Here are made-up elements, facts about them, and rows of numbers that follow some of those facts. Name the element behind each unnamed row.

Named rows:
[ 29 -15 -42 -34  15  45  29 -30   9  -9   9  -6   3  12  28  -3   1  11
 -27  -5 -28   2  30  36 -34 -32  16  31   8 -25   9  15 -10]: K991
[ 39 -17 -43 -31   9  53  18 -12  31 -11  22  18 -12   5  50   0  23  35
 -52  11 -23  34  30   4 -39 -16  18  29  24 -27  12  -5  24]: K206
[ 29 -20 -31 -13  11  33  41 -11  19 -10  -6   9  -2 -16  39  24  27  35
 -58 -19 -19   5  31  38 -36  -5  25  21   1 -32  14  -8   6]: K380
[ 38  -3 -33 -32  31  36  16 -20  20   4   5  32 -25  -1  45 -12  29  36
 -23  -5 -23  17  24  26 -27  -1  13  -5   1 -24  -6   4   9]: K146
[ 31 -18 -40 -31  10  49  28 -35   3 -13   2  -7   5  12  31  -2  -2   8
 -27  -2 -23   2  23  32 -28 -35  15  28  11 -20   9  16 -14]: K255
[ 40   1 -21 -28   5  27  10 -42  15  -7   1  22  -9  -5  48 -28  18  20
 -31  -9 -23  25   3  46 -18   0  29   2  -2 -17   2  -2 -20]: K268
[ 41 -13 -32 -28  -9  48  10 -25  27 -25  20  11   1   0  54  -5  13  22
 -55   8 -23  40  11  14 -33 -16  25  31  22 -19  16 -10   3]: K194
[ 39   0 -27 -28  13  29  12 -33  15  -5   4  24 -11  -5  51 -22  16  25
 -25  -9 -22  22  10  42 -21  -2  22  -8   1 -18  -3  -2 -13]: K679
[ 39  -1 -29 -29  14  31  13 -32  19  -5   8  21 -10  -4  52 -25  17  25
 -23 -11 -24  23  10  42 -22  -3  26 -13   5 -17  -4  -5 -13]: K661
[ 43  -9 -50 -36  23  35  28 -18  22 -15  24  11  -6   2  61 -24  14  33
 -12 -19 -25  26  21  41 -29  -3  30 -44  17 -17 -12 -19 -10]: K492
[ 42 -19 -36 -29 -13  43  13 -33  27 -20  19   8   0  -1  49 -18  19  19
 -64  10 -25  39  11  23 -32  -9  33  39  15 -23  20  -4  -2]: K983
[ 47  -7 -37 -51   2  52  27  -3  31 -17  31  12 -21 -22  61  -6  17 -20
 -62  10 -40  46  21  33 -49   1   4  52  15 -16  22  -8 -13]: K241
[ 45 -13 -38 -41  -2  49  22 -13  27 -18  26  10 -14 -12  57  -7  18   1
 -61  10 -32  42  19  24 -42  -7  15  43  17 -18  20  -6  -4]: K875
[ 50  -5 -35 -54  -4  47  28  -7  31 -18  32  10 -23 -29  61 -14  17 -33
 -69  11 -44  48  16  45 -51   7   4  62   8 -15  24  -7 -26]: K982
[ 27 -17 -30 -13   6  32  42 -12  18 -15  -7   8   4 -18  45  24  21  27
 -55 -21 -17   8  22  40 -34  -6  24  18   3 -27  14 -12  -4]: K586
[ 30  61  18 -20  -1  10 -17 -44  30 -11  17  31   6   1  51   3  -1  27
 -12 -20 -16  26  -5  52 -17 -19  18  16  -3 -13   1 -23 -18]: K214
[ 39 -25 -35 -24  -8  53  12 -24  20 -22   9  14  -4  -2  57  -5  14  18
 -53  12 -19  40  12   5 -30 -22  20  31  24 -18  14  -5   3]: K718
[ 30 -22 -30 -13  -3  25  41 -23  17 -13  -8   4   6 -19  38  12  22  27
 -63 -21 -19   7  18  49 -32  -1  32  26   0 -27  16  -8  -9]: K257
[ 12 -21 -39 -38   5  33   8  -6  17  -1  11   4   2  -2  39   4  40  28
 -38  -2 -28  15  36  33 -10 -13  32  22   5  13  24   4  -5]: K494

Facts:
ω: belongs to class; Θ: uses
(K257, ω, 419); (K639, ω, 419); (K982, ω, 385); (K157, ω, 352); (K677, ω, 385); (K419, ω, 617)
(K194, ω, 385); (K311, ω, 385); (K908, ω, 617); (K214, ω, 462); (K663, ω, 617); (K987, ω, 419)
(K652, ω, 352); (K494, ω, 352); (K766, ω, 352); (K970, ω, 462); (K302, ω, 352); (K255, ω, 617)
(K492, ω, 462); (K889, ω, 462); (K700, ω, 385); (K230, ω, 462); (K665, ω, 419); (K398, ω, 352)
(K726, ω, 352); (K241, ω, 385); (K278, ω, 352); (K583, ω, 462); (K206, ω, 385); (K466, ω, 419)
(K679, ω, 462); (K410, ω, 385); (K300, ω, 617); (K793, ω, 352); (K192, ω, 352); (K467, ω, 617)
(K928, ω, 419); (K555, ω, 462); (K875, ω, 385); (K217, ω, 352); (K805, ω, 352); (K537, ω, 462)
(K50, ω, 462); (K977, ω, 462); (K661, ω, 462); (K34, ω, 617); (K106, ω, 462); (K718, ω, 385)
(K129, ω, 385); (K586, ω, 419); (K361, ω, 419); (K842, ω, 617); (K803, ω, 462); (K282, ω, 352)
(K256, ω, 385); (K600, ω, 617); (K675, ω, 617); (K330, ω, 617); (K380, ω, 419); (K991, ω, 617)
(K471, ω, 419); (K149, ω, 385); (K370, ω, 352); (K146, ω, 462); (K186, ω, 617); (K983, ω, 385)
(K177, ω, 462); (K843, ω, 617); (K261, ω, 617); (K947, ω, 617); (K978, ω, 462); (K268, ω, 462)
(K257, Θ, K537); (K257, Θ, K555); (K639, Θ, K875); (K639, Θ, K311); (K982, Θ, K241); (K157, Θ, K537)
(K677, Θ, K186); (K677, Θ, K537); (K677, Θ, K410); (K419, Θ, K194); (K419, Θ, K665); (K419, Θ, K928)
(K194, Θ, K537); (K311, Θ, K928); (K908, Θ, K537); (K214, Θ, K129); (K663, Θ, K206); (K663, Θ, K555)
(K987, Θ, K34); (K652, Θ, K665); (K652, Θ, K50); (K494, Θ, K555); (K766, Θ, K419); (K970, Θ, K700)
(K255, Θ, K537); (K700, Θ, K537); (K230, Θ, K991); (K230, Θ, K380); (K665, Θ, K194); (K665, Θ, K537)
(K398, Θ, K908); (K241, Θ, K875); (K278, Θ, K665); (K583, Θ, K908); (K466, Θ, K492); (K466, Θ, K537)
(K466, Θ, K661); (K679, Θ, K194); (K679, Θ, K665); (K679, Θ, K661); (K300, Θ, K537); (K793, Θ, K255)
(K793, Θ, K34); (K192, Θ, K157); (K192, Θ, K537); (K467, Θ, K726); (K467, Θ, K675); (K928, Θ, K537)
(K555, Θ, K537); (K555, Θ, K600); (K875, Θ, K537); (K217, Θ, K661); (K805, Θ, K908); (K805, Θ, K370)
(K50, Θ, K157); (K977, Θ, K194); (K977, Θ, K192); (K977, Θ, K718); (K661, Θ, K194); (K106, Θ, K679)
(K718, Θ, K34); (K361, Θ, K186); (K842, Θ, K466); (K803, Θ, K255); (K803, Θ, K537); (K282, Θ, K194)
(K282, Θ, K255); (K600, Θ, K665); (K330, Θ, K282); (K380, Θ, K206); (K380, Θ, K146); (K991, Θ, K677)
(K991, Θ, K537); (K991, Θ, K928); (K471, Θ, K146); (K471, Θ, K537); (K471, Θ, K494); (K149, Θ, K370)
(K370, Θ, K537); (K186, Θ, K793); (K983, Θ, K537); (K177, Θ, K330); (K843, Θ, K492); (K261, Θ, K194)
(K261, Θ, K129); (K978, Θ, K194); (K978, Θ, K928); (K268, Θ, K194)

Name these rows:
No name comes twice in this set of rows, the named rows included.
[ 29 -22 -42 -28  17  56  31 -26  -1 -14  -7   1   0  11  36   8  -3  11
 -18   1 -21   2  27  17 -26 -43   3  20  13 -20   5  19  -5] => K34
[ 10 -16 -38 -39  12  38   9   1  13  -3  12   6   1  -1  45  15  39  27
 -29  -2 -29  18  39  25 -10 -20  23  13  10  15  21  -1  -3] => K726
[ 30 -31 -27  -5  -3  32  40 -26   9 -16 -24   8   6 -22  42  15  21  20
 -62 -14 -14   8  13  39 -24  -7  29  22   0 -25  13  -2 -13] => K361
[ 29 -34 -24  -2  -6  34  38 -28   4 -19 -32  10   7 -24  48  19  19  17
 -61 -12 -13   9   9  32 -20 -12  24  19   4 -20  14  -1 -15] => K987
[ 14 -18 -37 -38 -10  24   9 -19  13 -12  17  -6  15   0  43  -6  33  20
 -38  -4 -27  22  21  47  -6 -12  45  14   8  18  25  -6 -25] => K217
[ 40  -4 -26 -25   8  17   8 -47  21   5   3  24  -9   1  31 -41  27  34
 -45  -5 -25  14  10  50 -22   7  38  16 -12 -29   5  11  -9] => K583
[ 12 -22 -32 -32  -4  35   8 -11   4 -10   0   3   7  -5  48   7  33  16
 -34   2 -26  20  24  30  -2 -20  29  15   8  22  24   0 -16] => K282
[ 12 -21 -38 -38   4  27   6 -13  16   3  13   3   3   2  32  -2  42  33
 -43   1 -30  14  33  37 -10  -9  37  28  -1  11  28   6  -7] => K370
[ 37 -22 -64 -40   2  38  43 -31  15 -33  40 -31  25  22  42 -23 -11  13
 -19 -22 -27   9  22  58 -38 -28  45 -14  22 -21   8 -13 -27] => K843
[ 36  -3 -33 -29  24  36  15 -25  19   1   3  28 -18  -5  48 -17  24  30
 -23  -8 -23  19  19  31 -24  -2  14  -6   1 -21  -4   3  -4] => K537
[ 33 -15 -27 -20   1  26  46 -14  17 -16  -1   4   0 -30  45  15  22   6
 -65 -20 -26  13  19  57 -37   5  23  33  -5 -26  18 -11 -21] => K639
[ 29 -12 -45 -35  22  50  32 -22   9  -8  11  -3   1  14  35   8   0  15
 -20  -6 -26   2  34  28 -35 -37   8  22  11 -24   6  13  -3] => K675
[ 44 -20 -34 -29 -13  37   9 -37  29 -16  22   7   0   3  40 -24  23  28
 -70  12 -26  34  14  27 -32  -4  41  49  13 -30  22  -1   2] => K149

The same elements again, as new rows of numbers:
Known rows:
[  0  10  -3   0  22 -21  -9 -17  19  -7  -4   6  -1 -20  -6  10   7 -22
   8   7  25  52  12   4  20  -3]: K471
[  8   3 -20  14   6 -11   2  -2 -13   7  -2 -15   6 -41   1   3 -16  12
   7 -13  16  33  -5 -37 -17  18]: K192
[-21 -12 -15  34 -13  -4  11  34  25   6 -14  -1  -9 -12   0   2  -1  -8
   1 -11  18 -19 -16   7  18  32]: K677
[-11   0  15  -7  -9   1   4 -17   2   5  15  34  10   4  27   8  -2  -4
 -36   8 -21 -24  -3   7 -24 -30]: K261
[ 30 -31  21 -22  10   1   2   2 -26   0  -2  -5  -6   3   0 -16  14   4
  14   3 -21 -28   7  24  11   0]: K977
[ 22 -35  26 -37  14 -12   6 -11 -39   5   4   4 -11 -10  11 -15   8  12
  -2   5 -38 -28   8  16  11  -7]: K661
[ 24 -28   4 -16  15  -2  -6   6 -17   9  -5 -10  -5   0  11   8  21  -3
  21  14  14  -2 -12  17  18  31]: K803
[  8  11  20  21  19  -4  -6 -17  16 -28  -9  -3  15  -6 -10  -3  18 -13
  29 -27  14  25   9  36  10 -33]: K987
[-10 -24   8  49 -17  13  19  30  24 -24 -18  -1   2  19   6 -12   3   5
  35 -39  -4 -41 -27  32   7   4]: K718
[ -5   9  -1  -1 -21   7  -6 -13   6   8  19  26   4   9  31  15  -7  -6
 -32   5  -1   3   2   3 -31 -26]: K842
[-13  12  -5  18  29 -19  -9 -17  30  17  -6 -16  13 -44 -22  17  21 -26
 -11  21  42  48  15  15  28  13]: K928
[  4  -4 -15   9  -8 -10  23 -12  -3 -37  18   5   4  -8  -7   2 -31  19
  48   5  -3  38   6 -41  -1  16]: K494
[-11   7  -6  -5  -7   6  17  -2 -20 -18  11 -25  15 -24 -27  -1 -26  19
   9 -15 -22  38   1 -26 -27   0]: K278
[ -9  19 -13   2   5  -3  33   8 -11  -8 -30 -25   2   1 -23 -25 -20  37
  17   5  31  13   9 -15 -37  -3]: K398
[-12  30   8  -6  -8  18 -15 -10   7   7  15  14  13  42  21  20   4  -6
 -44   2 -13 -10  -1 -11 -12 -26]: K947
[-11  22  20  20  -9  31 -18  -6  16  -9  14  21  22  55  24  14  13  -8
 -11 -16 -14 -26 -15   7 -15 -28]: K34
[-21  16  -4   9 -10   6   4  21  21  -9  -7   3 -11  34   2  -9  -2   7
   0  -9 -18 -39 -12 -22  29   8]: K206
[ 22   1   8 -38   6  11 -17   1 -16   1   1 -10  -8  44 -10 -14  21   2
  12  11 -15 -21  12 -10  29   2]: K146
[ 31   2  10 -36   8  14 -19  -5 -20   8   6 -12 -10  39  -7 -10  19  -1
   6  -1 -24 -23  10  -8  27  -3]: K492

Name these rows:
No name comes twice in this set of rows, the named rows included.
[ -8   8  -3 -11 -23  10   1 -17  12 -16  28  31   7  28  28  27 -15 -12
  -6  14  -8   2  -1  -8 -18  -4] => K663
[  1   4   5   4 -21   6  -1 -18   7   3  16  29   7  17  32   8  -8  -2
 -19   3   0 -14   1   6 -29 -26] => K330
[-19  -1  -8  23 -14  13  -5  -6  19  20  10  14  19   1   8  26   1 -19
 -43  33  24   2  -2   8 -11   6] => K991
[-21  10   8 -24  29 -23  -7 -20  -1 -16   3   6   0 -56 -20  19  11 -25
 -15  -8 -15  57  -4  20   8  -4] => K665
[-23  12   2 -25 -25  25 -13  -6  -5 -19  33  16   6   2   5  33 -11 -22
 -30  -4 -32  28 -17  12 -41  -8] => K600
[-17  -4  -5  13   2   0  -7  -7  13  11   7  23  13  -4  50  39   5 -16
 -22   3  22   3 -27   9 -17  11] => K255
[  1  40  14  -3  26 -11 -22 -24  15 -12  -4   0   4   6 -19  -5  16 -12
  -4  -8   2  24  23  -2  21 -32] => K586
[ 20 -23 -10 -39   6   0  -5   3 -11 -14  10   7 -17   6   0  18   1 -14
  36  23  -2  26 -11   0  25  49] => K555
[  5  -8   5  23 -22  19  -2 -11  10  -3  14  18  16  20  29  15  -2  -8
  -9  -8   1 -15  -7  19 -32 -26] => K186
[ 46 -21   3 -34  -1   5 -19   0 -34  14   7 -11 -15  -5  -5  -9   7 -11
   9  -3 -17   6   8   7   1   4] => K50
[ 13 -17  13  52   0  12  25   1  -2 -33  -6 -15  27  -7   0 -12  -8  28
  53 -38  12  -6  -8   8 -17 -11] => K793
[-38 -21  -8  23  10 -25  19  26  17   6 -17  16 -12 -38  18   3   0   2
 -12  -2  -3 -26 -28  10  19  40] => K194

